Below is a small trained network, with its code and all its weights. Each question gives an input and a target symbol and asks what happens when units are switched off, that is, made to give their printed mean instead of their output.

import numpy as np


def w(rows, s, z=0):
    codes = np.array(rows[::2]) - 128.0
    scale = np.full(codes.shape[1], s)
    scale[-1] = z or s
    return codes * scale


def norm(h):
    return h / np.sqrt((h * h).mean(-1, keepdims=True) + 1e-5)


def f(y):
    return np.maximum(y, 0)


def softmax(a):
    e = np.exp(a - a.max(-1, keepdims=True))
    return e / e.sum(-1, keepdims=True)


def log_softmax(a):
    a = a - a.max(-1, keepdims=True)
    return a - np.log(np.exp(a).sum(-1, keepdims=True))


def net(x, mask):
    ids = ['ΓΩβεημπ'.index(c) for c in x.split()]
    T = len(ids)
    res = E[ids] + P[:T]
    r = norm(res)
    for j in range(2):
        rows = slice(2 * j, 2 * j + 2)
        q, k, v = (r @ M[0][rows].T for M in (Q, K, V))
        z = softmax(np.where(np.tri(T) > 0, q @ k.T / 2**0.5, -1e9)) @ v
        o = O[0][rows]
        res = res + np.where(mask[j], z, o[:, -1]) @ o[:, :-1]
    y = f(norm(res) @ A[0][:, :-1].T + A[0][:, -1])
    res = res + np.where(mask[2:18], y, B[0][:, -1]) @ B[0][:, :-1]
    return log_softmax(norm(res)[-1] @ U[:, :-1].T + U[:, -1])


Q, K, V, O, A, B = {}, {}, {}, {}, {}, {}
E = w([
[174,238,41],'Γ',
[49,126,29],'Ω',
[174,188,192],'β',
[32,142,85],'ε',
[73,144,167],'η',
[115,166,86],'μ',
[162,2,104],'π',
],0.013)
P = w([
[254,183,68],'0',
[168,113,168],'1',
[151,95,184],'2',
[136,85,192],'3',
[106,78,193],'4',
[102,71,195],'5',
],0.0051)
Q[0] = w([
[254,166,102],'head 1',
[116,91,254],'head 1',
[97,151,27],'head 2',
[115,129,159],'head 2',
],0.0089)
K[0] = w([
[63,198,80],'head 1',
[165,3,110],'head 1',
[74,252,125],'head 2',
[81,170,108],'head 2',
],0.0076)
V[0] = w([
[203,17,3],'head 1',
[162,226,126],'head 1',
[80,65,18],'head 2',
[42,190,84],'head 2',
],0.0064)
O[0] = w([
[127,111,162,43],'head 1',
[172,255,94,178],'head 1',
[99,207,119,133],'head 2',
[199,135,115,251],'head 2',
],0.0086,0.0027)
A[0] = w([
[190,90,189,126],'neuron 1',
[28,105,114,143],'neuron 2',
[214,128,183,105],'neuron 3',
[134,39,158,132],'neuron 4',
[200,61,73,251],'neuron 5',
[68,78,146,63],'neuron 6',
[111,5,17,213],'neuron 7',
[28,117,113,109],'neuron 8',
[249,145,124,70],'neuron 9',
[151,233,78,254],'neuron 10',
[155,93,146,69],'neuron 11',
[177,134,170,193],'neuron 12',
[96,66,114,140],'neuron 13',
[81,131,165,95],'neuron 14',
[193,181,168,146],'neuron 15',
[77,78,97,122],'neuron 16',
],0.012,0.0041)
B[0] = w([
[19,67,152,156],'neuron 1',
[92,102,61,184],'neuron 2',
[231,126,124,152],'neuron 3',
[149,165,95,163],'neuron 4',
[102,198,152,170],'neuron 5',
[85,84,137,157],'neuron 6',
[167,183,155,191],'neuron 7',
[99,115,22,176],'neuron 8',
[6,119,90,163],'neuron 9',
[63,249,106,247],'neuron 10',
[56,118,201,134],'neuron 11',
[93,135,91,162],'neuron 12',
[152,177,101,157],'neuron 13',
[254,145,218,154],'neuron 14',
[102,137,43,174],'neuron 15',
[232,124,28,160],'neuron 16',
],0.0059,0.011)
U = w([
[82,241,139,187],'Γ',
[32,84,124,219],'Ω',
[108,77,23,3],'β',
[255,92,131,190],'ε',
[133,162,150,33],'η',
[173,146,90,30],'μ',
[135,155,234,104],'π',
],0.0096,0.0053)

Each question gives the input, a string of symbols that net reads in full, and the target symbol t.
The units are the heads (2 rows each of Q, K, V and O) and the neurons (one row each of A and B). Each row of codes is followed by its name. A weight is (code - 128) times the scale printed after its matrix; where a second scale follows, it is the last column's (O, A, B and U).
mask holds one flag per unit, heads first, then neurons. A switched-off unit (its flag False) gives its mean, the last column of its rows in O or B, instead of its output. The means were averaged over made-up inputs and are rounded, as every weight is.
A unit's drop is (log p(t) with every unit on - log p(t) with that unit switched off) / (log p(t) with every unit on - log p(t) with every unit switched off).
unit that matters most: the unit with the biggest drop
k most important neurons: the k neurons with the biggest drops, biggest first
which heads matter: for each layer, one digit per head in row order, 1 if its drop is at least 0.15 and else 0, layers parted by /
drop when u is switched off: that unit's drop, to one decimal
input Ω π Ω η ε ε, target β: 2 most important neurons	[neuron 10; neuron 16]
input η ε ε η, target Ω: 3 most important neurons	[neuron 10; neuron 7; neuron 16]
input Γ η Ω η, target Ω: which heads matter	10
input β η η ε β, target Ω: unit that matters most	neuron 1
input ε β ε β, target Ω: 2 most important neurons	[neuron 9; neuron 1]
input η ε Ω π, target ε: 2 most important neurons	[neuron 10; neuron 7]
input Ω η μ η Ω η, target β: 2 most important neurons	[neuron 10; neuron 8]
input π ε ε β, target π: 3 most important neurons	[neuron 10; neuron 1; neuron 3]
input Γ η Γ π β, target π: drop when head 2 is switched off	0.3
input Γ Ω π, target ε: drop when neuron 9 is switched off	1.1
input η η ε ε η, target β: drop when head 1 is switched off	1.2
input π η ε, target β: drop when neuron 2 is switched off	0.1
